Below are the code and all the weights of a small trained network. Each question names an input and a class and asks about switching units off, where a switched-off unit gives its printed mean instead of its output.

import numpy as np


def w(rows, s, z=0):
    codes = np.array(rows[::2]) - 128.0
    scale = np.full(codes.shape[1], s)
    scale[-1] = z or s
    return codes * scale


def f(y):
    return np.maximum(y, 0)


def log_softmax(a):
    a = a - a.max(-1, keepdims=True)
    return a - np.log(np.exp(a).sum(-1, keepdims=True))


def net(x, mask):
    res = np.array(x, float).reshape(1, 5) / 4 @ E
    y = f(res @ A[0][:, :-1].T + A[0][:, -1])
    res = res + np.where(mask, y, B[0][:, -1]) @ B[0][:, :-1]
    return log_softmax(res[-1] @ U[:, :-1].T + U[:, -1])


A, B = {}, {}
E = w([
[183,126,92,161,153,36,144,45],'x0',
[121,216,96,125,105,162,92,69],'x1',
[83,126,169,153,185,212,95,90],'x2',
[157,151,161,193,114,70,128,110],'x3',
[203,103,101,98,155,196,249,128],'x4',
],0.013)
A[0] = w([
[67,147,121,71,149,115,128,110,86],'n0',
[149,37,152,148,186,171,155,126,99],'n1',
[229,189,92,133,148,122,124,31,105],'n2',
[66,122,106,105,93,151,53,189,26],'n3',
[176,63,83,116,100,5,118,113,128],'n4',
[99,159,166,130,135,156,140,128,112],'n5',
[240,65,110,115,104,94,199,187,173],'n6',
[162,153,142,151,104,176,115,137,2],'n7',
[118,164,105,77,141,152,156,93,132],'n8',
[172,112,132,104,111,114,183,185,65],'n9',
[192,140,77,109,111,182,210,111,27],'n10',
[109,205,152,190,69,69,55,88,102],'n11',
],0.014,0.0066)
B[0] = w([
[84,127,142,139,77,176,161,101,149],'n0',
[35,52,175,152,99,85,122,141,186],'n1',
[175,137,81,146,141,123,230,73,212],'n2',
[160,127,98,93,96,171,164,69,189],'n3',
[144,138,66,226,158,88,134,49,240],'n4',
[86,98,87,158,125,128,150,114,158],'n5',
[236,255,157,122,162,205,130,99,255],'n6',
[101,128,92,111,118,85,120,149,139],'n7',
[180,152,92,101,102,147,139,127,166],'n8',
[174,150,168,149,140,175,165,143,185],'n9',
[169,151,87,85,100,182,60,137,203],'n10',
[134,157,185,199,149,153,15,225,227],'n11',
],0.012,0.022)
U = w([
[72,62,158,173,131,83,55,193,194],'0',
[167,163,130,121,122,223,108,169,166],'1',
[140,80,213,157,203,116,239,135,127],'2',
[116,68,73,80,79,170,204,91,169],'3',
[152,115,124,74,145,79,160,178,1],'4',
[170,154,29,176,147,80,189,48,138],'5',
[158,106,124,53,204,64,147,189,7],'6',
[142,144,58,72,139,139,163,246,29],'7',
],0.012,0.0074)

Each question gives the input, the list of numbers given to net, and the class t.
The units are the neurons (one row each of A and B). Each row of codes is followed by its name. A weight is (code - 128) times the scale printed after its matrix; where a second scale follows, it is the last column's (A, B and U).
mask holds one flag per neuron, in row order. A switched-off neuron (its flag False) gives its mean, the last column of its row in B, instead of its output. The means were averaged over made-up inputs and are rounded, as every weight is.
A unit's drop is (log p(t) with every unit on - log p(t) with that unit switched off) / (log p(t) with every unit on - log p(t) with every unit switched off).
The circuit of an input: a set's keep is (log p(t) with only the set's units on - log p(t) with every unit switched off) / (log p(t) with every unit on - log p(t) with every unit switched off). Starting from all 12 units, units are removed one at a time, each time the one whose removal leaves the highest keep (on an exact tie, the one counted first), for as long as the keep stays at least 0.8.
units of the circuit, in order: the units of the circuit, biggest drop first
most important unit: the unit with the biggest drop
top k neurons: the k neurons with the biggest drops, biggest first
drop of u: that unit's drop, to one decimal
input [8,4,7,-7,-6], class 1: top 2 neurons	(n11; n4)
input [-5,-7,5,-6,-5], class 3: most important unit	n3
input [3,-2,5,4,0], class 0: units of the circuit, in order	(n6; n4)
input [6,1,7,-8,0], class 3: units of the circuit, in order	(n4; n6; n11)
input [2,2,-4,-6,4], class 1: top 2 neurons	(n10; n4)
input [-7,7,-3,-4,0], class 3: units of the circuit, in order	(n11; n6)
input [-1,5,-3,3,-4], class 0: units of the circuit, in order	(n6; n11)
input [3,8,-5,-2,-6], class 0: units of the circuit, in order	(n11; n6)
input [0,-3,0,-7,-1], class 3: top 2 neurons	(n11; n6)
input [-2,6,-2,-8,-3], class 3: top 2 neurons	(n6; n11)
input [1,3,-6,5,-4], class 0: top 2 neurons	(n11; n6)
input [-6,-8,1,4,4], class 2: top 2 neurons	(n1; n11)
input [-6,-5,1,-1,0], class 3: units of the circuit, in order	(n11; n6)
input [-8,-1,-3,8,-4], class 0: units of the circuit, in order	(n6)
input [6,-7,3,-2,7], class 1: top 2 neurons	(n6; n10)
input [6,-5,1,-6,5], class 1: top 3 neurons	(n6; n10; n9)
input [-1,-8,-2,3,3], class 1: top 3 neurons	(n6; n2; n9)
input [3,1,0,-7,-5], class 0: top 2 neurons	(n6; n2)
input [0,1,8,2,2], class 2: top 3 neurons	(n11; n4; n10)
input [7,4,3,8,-7], class 0: units of the circuit, in order	(n11)
input [-1,-7,-7,-8,-2], class 5: top 2 neurons	(n4; n11)
input [-1,7,-8,-4,3], class 1: top 2 neurons	(n10; n4)
input [2,-7,-8,-1,7], class 1: drop of n10	0.4
input [-6,3,-3,-8,-2], class 3: drop of n5	0.0
input [-1,6,4,-5,7], class 3: drop of n11	0.5
input [0,-8,-2,6,6], class 1: drop of n6	1.9
input [-8,-3,-2,8,-3], class 0: units of the circuit, in order	(n6)
